[ 49 104 137 125  99 203  88  91 123  53 145 112 107 130 103 106 117 180
 121 179  73 183 101 129 130 137 155 134 143 117  91  35 188 135 112] -> F
[130 134  94 136 141 133 120 141 147 123 109 104 123 149 109 119 118 119
 142 129 120 112 125 122 141 133 125 133 165 109 125 133 113 135 120] -> J
[ 83  75 113 150 138 222 123  96 120  51 131 120 137 153 128  87 103 164
 138 155  76 191  94  93 137  80 152 138 147  81  86  63 117 141  89] -> S
[168  90 101 136 141 133 120 141 147 123 109 104 123 149 109 119 118 119
 142 129 120 112 125 122 141 133 125 133 115 109 125 133 113 135 120] -> G
[101  90 168 120 129 187 124 136 123  98 135 134 137 140 124 114 103 130
 112 124  95 176 132  84 128 132 127 156 179  94 119 175 149 181 122] -> Z
[ 49 120 133 134 141 136  94 141 123  53 145 112 107 130 103 106 117 180
 121 179  73 183 101 129 185 107  70  99 109 109 104 112  85 108  84] -> N
asked: [147  81]
S
asked: [134  94 136 141 133 120 141]
J
asked: [ 49 120 133 134 141 136  94 141 123  53 145 112 107 130 103 106 117 180
 121 179  73 183 101 129 185 107  70  99 109 109 104 112  85 108  84]
N
asked: [101  90 168]
Z
asked: [117 141]
S
asked: [168  90 101 136 141 133 120 141 147 123 109 104 123 149 109 119 118 119
 142 129 120 112 125 122 141 133 125 133 115 109 125 133 113 135 120]
G
asked: [ 49 104 137 125  99 203  88  91 123  53 145 112 107 130 103 106 117 180
 121 179  73 183 101 129 130 137 155 134 143 117  91  35 188 135 112]
F

[159 158 117 154  58 102 164 216 104] = modeb
[154  71  96 109 156 142  96 105 111] = ruka
[ 92 149  84 114  92  77  64  65 162] = Sesi
[ 71 154 159 122 117 189 150 105 113] = vegik
[113 205 109 139  78 138  79 109  60] = nas
[113 205 109 139  78  63  86 199 181] = sudin
[ 84 181  94 114 123 147  82  79 102] = Gafo
[113  85 140 142  67  93 141  91 175] = Paren
[151  72 190 162  86 140 216 164 142] = kom
asked: [ 71 154]
vegik
asked: [216 164]
kom
asked: [159 122]
vegik
asked: [205 109 139  78 138  79 109]
nas
asked: [139  78  63  86 199 181]
sudin
asked: [ 84 114  92  77  64]
Sesi

[176 174 129  72 197  83 173 167 145  99 129  93  79 105 199  98 134 187] -> C
[176 174 129  72 197  83 173 167 145  99 129 160 171  86  83 138  81 164] -> K
[132 155 179  87  47 139  65  53  93 118 128 163 178 116  47 178 118 115] -> L
[176 174 129  72 197  83 173 167 145  99 129  93  79  77 199  98 131 187] -> U
[187 118  91  63 129 177 136  61 189 145 132 155 179  87  49 164 138  81] -> D
asked: [128 163 178 116  47 178]
L
asked: [ 53  93 118 128 163 178 116  47 178 118]
L
asked: [ 86  83 138]
K
asked: [164 138  81]
D
asked: [132 155 179  87  49]
D

[102  53 181  96 173]  kodi
[205  26  57 209 211]  loso
[127  78 166  74 219]  bur
[149 194 220  29  32]  remu
[138  50  61 211 218]  Vame
[138  50  61  82 104]  det
[152 201 113 159  70]  vod
[ 42 170  82 168 113]  dumo
[ 48 139  45 205 124]  tef
[149  26  57 209  32]  tokeg
asked: [205  26  57 209 211]
loso
asked: [102  53 181  96]
kodi

[115  86 183 126 143 159 126 141 175 160 187 120 116 135 125 152 109 113
 141 164 134 153 111 137 116 151 126 169 187 160 132 161 125 121 180 111] -> valut
[125 123 189 148 153 186 131 140 141 179 147 112 153  97 112 159  86 122
 132 198  95 168 105 115  83 183 126 143 142 178  98 168 125 144 134 139] -> zap
[118 159 166 102 125 159 126 130 175 160 187 120 116 135 125 152 109 113
 141 164 134 153 111 137 116 151 126 169 187 142 132 161 125 121 180 111] -> govos
asked: [115  83 183 126 143]
zap
asked: [118 159 166 102 125 159 126 130 175 160 187 120 116 135 125 152 109 113
 141 164 134 153 111 137 116 151 126 169 187 142 132 161 125 121 180 111]
govos
asked: [115  86 183 126 143 159 126 141 175 160 187 120 116 135 125 152 109 113
 141 164 134 153 111 137 116 151 126 169 187 160 132 161 125 121 180 111]
valut
asked: [148 153 186]
zap

[110  88 105  81  76 141 210  17  74  27  37 156  76 178  21 227 210] = Kuri
[110  88 105  81  76 141 210  17  74 163 223  26  50  29 229 208  28] = ked
[199 115  98 106 171 102  91 178  44  49 180 187 169 205 232 136 171] = ges
[202  69 175 189 138 150 200  40 187 235 210 229 220 151  90 175  25] = zizek
[203  61  35 232  36 102 118 222 144 232  73 135 115 220 181 223 142] = Fudob
[110  88 105  81  76 141 210  17  74 212  81 172 178 105  74 153 135] = kizif
[ 40  45  56  47 202  69 175 189 138 149 200  40 166 216 183  92 227] = rula
asked: [175 189 138 150 200  40 187 235 210]
zizek
asked: [180 187]
ges
asked: [202  69 175 189 138 149 200  40]
rula
asked: [232  73 135 115 220]
Fudob
asked: [ 76 141 210  17  74 212  81 172 178 105]
kizif
asked: [ 76 141 210  17  74  27]
Kuri

[123 185 135 155  86 158 124 187 219 105 175  64 129 241  72 157 102 191
  32 161 164 106 105 160 149 172  88 212 136 105  66 112 182 118 160 172
 101 144  93 113 154 134  89 123  88  97 178  80  89  41 108  52 114  29
 110 129 139  46 158 187  68 135 102  11] = nog
[124 172 140 150  87 158 129 151 201 117 180  86 135 236  68 154 103 191
  57 160 159 108  91 131 148 158  82 192 150  88  57 105 174 131 163 146
  88 120 106 115 136 126  89 106  88  94 170 100 114  46  88 106 111  69
 107 125 132  45 136 153  52 128 124  41] = tirim
[125 179 135 151  87 156 125 174 213 117 176  69 130 243  65 158 104 194
  38 159 163 104 102 155 146 164  82 206 142 101  67 107 184 124 161 167
 101 138  96 114 148 133  91 118  88  90 176  91  97  44 102  69 112  41
 107 129 138  43 148 178  63 133 107  21] = fov
[124 172 140 150  87 158 129 151 201 117 180  86 135 236  68 154 103 191
  57 160 159 108  91 131 148 158  82 192 150  88  57 105 174 131 163 146
  88 120 106 115 136 126  89 106  88  94 170 100 114  46  88 106 111  69
 107 125 132  45 136 153  52 128 146 135] = sel
[125 154 128 140 114 138 124 169 167 111 138  95 124 162 117 139 117 145
  84 140 141 149 138 161 126 119 166 129 127 131 114 129 147 116 135 156
 127 146 110 121 146 134 116 136 116 122 146 100 103  99 134  73 126  76
 126 130 134 104 151 165 119 135 108  75] = Pif
[121 132 137 136 126 137 132 117 128 113 132 139 133 124 135 123 119 128
 140 135 128 134 116 103 135 135 133 120 131 111 105 131 118 132 134 108
 107 113 138 128 119 119 120 113 126 136 126 123 141 118 113 154 127 145
 131 121 122 121 123 105 113 122 146 136] = Mobo
[126 130 135 132 122 135 132 111 132 126 141 136 134 141 120 128 122 138
 132 134 131 128 112 107 133 128 120 126 138 108 105 122 128 136 137 112
 109 111 134 128 118 120 120 112 121 125 130 131 141 115 108 159 123 143
 125 122 124 112 118 109 103 123 144 131] = Melep
[136 129 127 123 116 129 129 122 146 151 148 115 129 174  92 140 129 154
 106 132 137 114 118 137 129 120  99 147 143 120 121 109 153 134 138 139
 126 125 118 126 129 131 122 124 114 103 141 139 126 111 114 129 121 113
 114 133 134 102 120 138 104 128 121 108] = lekun
[119 161 130 147 115 143 125 174 170  97 138  96 126 159 124 137 112 143
  84 144 141 126 129 149 138 161 127 166 119 128 103 135 144 115 137 152
 120 145 112 120 146 131 111 133 117 128 147  89 103  93 134  70 125  75
 128 126 131 101 156 164 118 134 112  71] = Savi
[126 172 140 150  87 156 129 156 205 120 180  82 134 241  64 156 104 194
  52 160 160 105  94 138 148 158  81 197 148  92  61 104 179 130 162 152
  93 125 131 129 126 118  91 109  87  92 173 100 108  46  92  98 111  63
 106 127 136  44 139 160  54 129 119  36] = kanom
[120 189 135 159  87 160 123 195 223  97 172  62 128 237  78 157  99 189
  30 164 164 107 107 161 151 179  92 215 133 105  63 117 181 116 161 173
 100 147  92 112 156 133  88 123  89 101 178  71  86  39 111  44 115  25
 112 128 138  44 163 190  70 135 102   6] = pigit
asked: [106 132]
lekun
asked: [126 129 149 138 161 127 166 119]
Savi
asked: [118 126 129 131]
lekun

[184 130 102 159 149 150 130 103 134 156 149 133 141 115 132 166 141 128
 107 139] : ziv
[141 137 138 155 156  75 128  98 161 138  60 139 117 155 156  40 174 130
 107 145] : vep
[191 128  98 163 134  99 134 128 182 156 154 123 119 142 127 131 127 126
 143 138] : kan
[ 81 132  99 181 139  62 127 149 211 111 146 129 112 126 146 189 155 124
 182 123] : bagud
[136 129 174  90 198  98 141  23  75 123 153 130 120 109 137 174 142 129
 154 171] : dubir
[198 126 143 138 110 126 123 208 126 159  96 127 135 136 128 104 126 123
 191 116] : Kenez
[151 138 115 108 116  79 124 177  87 133 156 136 105 105 158 171 176 130
 135 109] : Tal
[109 122  83 148 137 205 139 105 211 111 104 120 141 121 113 126 103 122
 193 145] : rofup
[148 125  96 168 171 179 119 107 200 136  67 128 132 118 118 215 115 127
  88 126] : Pini
[142 122 165 108 147 186 135 170  92 130 142 135 162 116 112 157 103 132
 102 126] : der
[133 130 183  96 145 133 122 158  69 134  32 126 137 100 130 168 135 124
 154 126] : pek
[128 125 146 140 128 194 119 101 125 130 172 112 133 147 113 121 106 116
 171 126] : Riz
asked: [107 200]
Pini
asked: [ 81 132  99 181 139  62 127 149 211 111 146 129 112 126 146 189 155 124
 182 123]
bagud

[173 128  91 112 133 136]  pamoz
[155 136 148 146 153 134]  kene
[111 143 116 129 158 148]  mutiz
[136 147 146 153 134 137]  pel
[ 97 117  80 148 158 129]  Fanu
[ 95 115 124 125 155 127]  Karo
[140  37 133 123 144 109]  sifov
[ 97 117  80  82 127 113]  valu
[147 149  81 107 111 137]  Fof
asked: [136 148 146 153 134]
kene
asked: [129 158 148]
mutiz
asked: [111 137]
Fof
asked: [136 147 146 153 134]
pel
asked: [ 80 148 158]
Fanu
asked: [ 37 133 123 144 109]
sifov
asked: [155 127]
Karo

